Below is a small trained network, with its code and all its weights. Each question gives an input and a class and asks what happens when units are switched off, that is, made to give their printed mean instead of their output.

import numpy as np


def w(rows, s, z=0):
    codes = np.array(rows[::2]) - 128.0
    scale = np.full(codes.shape[1], s)
    scale[-1] = z or s
    return codes * scale


def norm(h):
    return h / np.sqrt((h * h).mean(-1, keepdims=True) + 1e-5)


def f(y):
    return y / 2 * (1 + np.tanh(0.7978845608 * (y + 0.044715 * y**3)))


def log_softmax(a):
    a = a - a.max(-1, keepdims=True)
    return a - np.log(np.exp(a).sum(-1, keepdims=True))


def net(x, mask):
    res = np.array(x, float).reshape(1, 5) / 4 @ E
    u = 0
    for l in range(4):
        y = f(norm(res) @ A[l][:, :-1].T + A[l][:, -1])
        res = res + np.where(mask[u : u + 3], y, B[l][:, -1]) @ B[l][:, :-1]
        u += 3
    return log_softmax(norm(res)[-1] @ U[:, :-1].T + U[:, -1])


A, B = {}, {}
E = w([
[89,135,218,94,116,58,120,95,135,254],'x0',
[118,100,159,141,163,99,113,142,169,90],'x1',
[125,29,117,164,151,64,184,120,74,217],'x2',
[91,36,12,12,147,97,106,210,112,165],'x3',
[161,116,118,140,127,107,115,89,183,122],'x4',
],0.0079)
A[0] = w([
[138,141,136,116,140,173,77,192,108,170,3],'0.n1',
[90,3,37,123,183,41,191,188,111,175,91],'0.n2',
[55,87,120,17,142,103,44,144,126,207,177],'0.n3',
],0.0054,0.0042)
B[0] = w([
[51,104,119,128,195,77,132,121,9,138,110],'0.n1',
[150,117,145,177,71,156,63,106,85,111,254],'0.n2',
[142,190,100,149,126,93,109,134,145,128,249],'0.n3',
],0.015,0.0055)
A[1] = w([
[55,147,200,36,9,149,252,89,196,176,91],'1.n1',
[111,101,246,173,164,105,192,97,98,254,4],'1.n2',
[240,34,97,161,215,161,227,80,54,68,96],'1.n3',
],0.0055,0.004)
B[1] = w([
[153,138,157,105,243,89,91,146,118,102,198],'1.n1',
[156,5,117,44,99,148,174,99,107,91,250],'1.n2',
[156,255,235,97,46,88,46,196,94,150,237],'1.n3',
],0.01,0.0021)
A[2] = w([
[120,195,189,32,167,143,69,92,183,134,246],'2.n1',
[168,194,254,95,137,186,128,150,109,60,229],'2.n2',
[113,116,67,147,80,216,133,141,135,28,251],'2.n3',
],0.0075,0.0014)
B[2] = w([
[121,134,86,214,19,77,88,178,107,101,201],'2.n1',
[137,128,117,219,69,74,52,47,2,153,254],'2.n2',
[49,123,94,99,208,197,186,88,180,39,221],'2.n3',
],0.0094,0.0083)
A[3] = w([
[137,59,198,145,74,2,200,46,64,192,169],'3.n1',
[114,247,102,70,161,145,84,130,181,91,56],'3.n2',
[94,112,80,102,33,106,87,171,169,209,2],'3.n3',
],0.0079,0.0015)
B[3] = w([
[100,57,209,96,177,115,176,145,130,136,254],'3.n1',
[148,81,45,78,216,196,108,246,186,111,170],'3.n2',
[196,161,200,218,166,196,191,90,125,87,173],'3.n3',
],0.011,0.0089)
U = w([
[134,220,70,206,42,201,49,124,85,69,45],'0',
[163,144,250,188,28,51,61,119,27,230,29],'1',
[72,11,155,17,207,176,254,133,191,111,252],'2',
],0.0064,0.0035)

Each question gives the input, the list of numbers given to net, and the class t.
The units are the neurons (one row each of A and B). Each row of codes is followed by its name. A weight is (code - 128) times the scale printed after its matrix; where a second scale follows, it is the last column's (A, B and U).
mask holds one flag per neuron, layer by layer. A switched-off neuron (its flag False) gives its mean, the last column of its row in B, instead of its output. The means were averaged over made-up inputs and are rounded, as every weight is.
A unit's drop is (log p(t) with every unit on - log p(t) with that unit switched off) / (log p(t) with every unit on - log p(t) with every unit switched off).
The circuit of an input: a set's keep is (log p(t) with only the set's units on - log p(t) with every unit switched off) / (log p(t) with every unit on - log p(t) with every unit switched off). Starting from all 12 units, units are removed one at a time, each time the one whose removal leaves the highest keep (on an exact tie, the one counted first), for as long as the keep stays at least 0.8.
units of the circuit, in order: the units of the circuit, biggest drop first
k most important neurons: the k neurons with the biggest drops, biggest first
top k neurons in layer l: the k neurons of layer l with the biggest drops, biggest first
drop when u is switched off: that unit's drop, to one decimal
input [-8,5,-2,6,-7], class 2: units of the circuit, in order	[2.n3]
input [-6,8,2,-3,-8], class 1: units of the circuit, in order	[1.n3; 2.n2; 0.n3]
input [-5,7,3,0,0], class 1: units of the circuit, in order	[1.n3; 0.n3]
input [0,3,6,7,-7], class 0: units of the circuit, in order	[0.n2; 2.n2; 3.n1]
input [7,-2,-1,2,-3], class 0: units of the circuit, in order	[0.n3; 2.n2; 3.n1]
input [-8,0,-4,1,3], class 2: top 2 neurons in layer 2	[2.n3; 2.n1]
input [8,-1,6,0,-7], class 2: 3 most important neurons	[3.n1; 2.n2; 1.n2]
input [-4,2,8,5,6], class 0: units of the circuit, in order	[0.n2; 2.n2]
input [4,-3,1,-6,-1], class 2: units of the circuit, in order	[1.n2; 3.n1; 0.n2]
input [2,-3,-7,-2,5], class 1: units of the circuit, in order	[2.n2; 0.n3]
input [0,4,-1,1,-3], class 2: 2 most important neurons	[1.n3; 2.n2]
input [-3,-8,7,7,3], class 0: 2 most important neurons	[0.n2; 2.n2]
input [-3,4,2,8,8], class 0: 2 most important neurons	[0.n2; 3.n1]
input [0,-3,-8,3,5], class 2: units of the circuit, in order	[3.n2]
input [-6,1,2,-6,6], class 1: 4 most important neurons	[1.n3; 2.n2; 0.n3; 0.n2]
input [7,0,1,-2,8], class 2: 2 most important neurons	[1.n2; 3.n1]
input [-4,-3,-4,2,3], class 2: drop when 2.n3 is switched off	0.1
input [-6,1,-8,3,-8], class 2: drop when 2.n3 is switched off	0.3
input [-6,-2,5,-7,0], class 1: drop when 1.n3 is switched off	1.1
